Below are the code and all the weights of a small trained network. Each question names an input and a class and asks about switching units off, where a switched-off unit gives its printed mean instead of its output.

import numpy as np


def w(rows, s, z=0):
    codes = np.array(rows[::2]) - 128.0
    scale = np.full(codes.shape[1], s)
    scale[-1] = z or s
    return codes * scale


def f(y):
    return y / 2 * (1 + np.tanh(0.7978845608 * (y + 0.044715 * y**3)))


def log_softmax(a):
    a = a - a.max(-1, keepdims=True)
    return a - np.log(np.exp(a).sum(-1, keepdims=True))


def net(x, mask):
    res = np.array(x, float).reshape(1, 7) / 4 @ E
    y = f(res @ A[0][:, :-1].T + A[0][:, -1])
    res = res + np.where(mask, y, B[0][:, -1]) @ B[0][:, :-1]
    return log_softmax(res[-1] @ U[:, :-1].T + U[:, -1])


A, B = {}, {}
E = w([
[184,28,193,185,80,181,95,77],'x0',
[127,143,144,194,119,105,136,77],'x1',
[158,8,102,183,195,95,145,140],'x2',
[131,68,108,142,132,230,147,193],'x3',
[136,155,99,173,79,38,116,174],'x4',
[112,127,208,160,106,161,243,206],'x5',
[255,187,92,123,141,130,107,141],'x6',
],0.0098)
A[0] = w([
[161,70,122,105,135,95,98,38,216],'n1',
[143,86,221,179,142,142,180,125,185],'n2',
[179,148,111,94,114,99,189,98,136],'n3',
[53,119,182,121,99,200,141,96,182],'n4',
[120,121,69,45,189,229,51,119,145],'n5',
[118,119,125,167,105,110,70,86,182],'n6',
[150,94,87,79,157,190,113,113,77],'n7',
[78,146,117,96,215,108,154,142,165],'n8',
[155,132,254,176,144,207,210,143,176],'n9',
[150,134,74,129,101,112,135,189,86],'n10',
[133,116,70,177,63,160,129,200,149],'n11',
[103,141,123,87,107,84,164,155,187],'n12',
[23,111,234,105,74,239,132,79,136],'n13',
[114,129,87,132,111,143,131,103,94],'n14',
[62,90,113,209,107,131,126,184,166],'n15',
[133,41,155,115,127,151,76,117,103],'n16',
[161,129,213,124,109,100,150,159,177],'n17',
[103,159,109,122,120,165,104,153,3],'n18',
[80,112,101,26,204,73,165,144,185],'n19',
[160,120,132,79,150,165,145,152,34],'n20',
[163,236,196,136,145,125,166,155,1],'n21',
[134,205,124,115,50,109,191,154,97],'n22',
[147,140,244,126,133,157,167,150,160],'n23',
[150,136,96,108,164,154,101,139,69],'n24',
[149,51,96,177,142,148,93,107,249],'n25',
[112,131,202,191,93,36,85,31,125],'n26',
[172,151,123,130,97,145,168,178,139],'n27',
[70,168,92,90,149,97,141,173,51],'n28',
[97,147,118,80,217,99,146,155,34],'n29',
[39,31,139,218,149,94,192,174,113],'n30',
[126,120,53,69,148,208,115,174,128],'n31',
[138,110,90,177,48,122,112,254,232],'n32',
[76,188,98,127,170,52,157,146,229],'n33',
[154,145,152,184,86,148,175,164,219],'n34',
[63,126,176,135,105,186,135,101,146],'n35',
[45,113,126,63,89,171,150,129,147],'n36',
[166,173,105,111,93,175,121,111,45],'n37',
[113,22,103,145,185,157,42,84,153],'n38',
],0.0093,0.0025)
B[0] = w([
[135,104,171,203,150,75,104,98,206],'n1',
[104,103,140,167,109,167,165,124,213],'n2',
[88,120,134,134,121,144,160,177,163],'n3',
[146,148,153,64,54,133,185,121,202],'n4',
[163,181,168,175,55,97,71,62,229],'n5',
[160,91,168,154,145,103,129,126,175],'n6',
[156,143,166,180,162,129,76,99,175],'n7',
[149,141,102,98,140,105,200,147,202],'n8',
[122,56,186,170,76,145,209,84,237],'n9',
[158,176,113,116,146,133,84,141,166],'n10',
[128,122,83,136,178,74,105,142,174],'n11',
[153,106,125,102,171,103,150,150,188],'n12',
[163,174,147,16,55,167,221,113,242],'n13',
[167,135,144,155,130,149,120,140,130],'n14',
[99,120,81,89,170,133,157,144,193],'n15',
[169,118,159,137,125,132,158,111,181],'n16',
[124,107,138,111,133,125,163,120,176],'n17',
[100,129,142,127,129,99,114,89,141],'n18',
[201,119,93,63,143,58,171,161,231],'n19',
[128,138,136,148,122,154,117,101,150],'n20',
[86,82,160,153,130,129,145,147,200],'n21',
[147,88,143,144,187,80,137,96,214],'n22',
[107,102,178,137,97,165,206,128,197],'n23',
[129,166,163,123,119,157,113,109,157],'n24',
[116,65,156,107,120,119,148,119,205],'n25',
[197,92,207,233,128,62,125,73,223],'n26',
[77,91,134,128,200,156,79,139,171],'n27',
[163,139,124,122,136,102,128,152,206],'n28',
[147,147,80,82,130,116,167,129,191],'n29',
[25,74,49,30,114,227,214,219,254],'n30',
[141,155,171,159,113,87,74,69,200],'n31',
[109,118,89,131,177,81,57,179,210],'n32',
[168,108,130,108,133,109,184,171,244],'n33',
[116,88,120,109,175,120,140,162,189],'n34',
[135,150,124,90,72,171,191,93,184],'n35',
[143,155,114,91,83,119,128,134,194],'n36',
[83,138,109,134,142,160,102,129,167],'n37',
[171,90,254,223,111,85,132,75,225],'n38',
],0.0086,0.011)
U = w([
[231,226,143,99,58,146,170,100,82],'0',
[161,157,1,45,187,119,148,234,124],'1',
[183,67,165,221,175,97,110,110,206],'2',
[75,68,102,88,119,252,217,182,184],'3',
[125,220,90,141,136,195,30,135,5],'4',
],0.0084,0.0024)

Each question gives the input, the list of numbers given to net, and the class t.
The units are the neurons (one row each of A and B). Each row of codes is followed by its name. A weight is (code - 128) times the scale printed after its matrix; where a second scale follows, it is the last column's (A, B and U).
mask holds one flag per neuron, in row order. A switched-off neuron (its flag False) gives its mean, the last column of its row in B, instead of its output. The means were averaged over made-up inputs and are rounded, as every weight is.
A unit's drop is (log p(t) with every unit on - log p(t) with that unit switched off) / (log p(t) with every unit on - log p(t) with every unit switched off).
The circuit of an input: a set's keep is (log p(t) with only the set's units on - log p(t) with every unit switched off) / (log p(t) with every unit on - log p(t) with every unit switched off). Starting from the 12 units with the biggest drops (on a tie, the unit counted first), units are removed one at a time, each time the one whose removal leaves the highest keep (on an exact tie, the one counted first), for as long as the keep stays at least 0.8.
units of the circuit, in order: the units of the circuit, biggest drop first
unit that matters most: the unit with the biggest drop
k most important neurons: the k neurons with the biggest drops, biggest first
drop when u is switched off: that unit's drop, to one decimal
input [1,2,1,3,-6,-3,-8], class 0: units of the circuit, in order => (n38; n13)
input [-4,-3,8,8,-8,-8,-8], class 2: units of the circuit, in order => (n38)
input [7,6,-2,-7,-6,5,-4], class 3: 3 most important neurons => (n2; n5; n9)
input [3,-7,-4,-5,1,2,2], class 3: 4 most important neurons => (n5; n38; n26; n31)
input [-4,7,-2,1,7,-6,-1], class 2: 3 most important neurons => (n26; n30; n13)
input [-6,4,0,6,-3,4,4], class 2: 2 most important neurons => (n30; n13)
input [5,1,3,-2,-6,-3,-8], class 0: 3 most important neurons => (n13; n38; n4)
input [-1,0,7,-3,-5,2,0], class 3: 2 most important neurons => (n30; n26)
input [1,-1,-2,-3,0,2,4], class 3: 2 most important neurons => (n38; n26)
input [6,-1,0,-2,-4,-3,-5], class 0: 3 most important neurons => (n13; n4; n35)
input [-1,5,-3,7,-8,-8,6], class 2: 2 most important neurons => (n38; n13)
input [8,6,-4,-7,-3,8,5], class 3: 2 most important neurons => (n13; n23)
input [3,-3,-6,-3,-1,-6,1], class 2: 2 most important neurons => (n13; n1)
input [0,6,6,-8,-3,3,-6], class 3: unit that matters most => n30
input [-2,-6,-7,-4,-5,-3,8], class 4: drop when n37 is switched off => 0.2
input [0,-2,-8,3,5,-1,1], class 4: drop when n30 is switched off => 0.3
input [8,2,3,2,6,2,-3], class 3: drop when n30 is switched off => 1.6
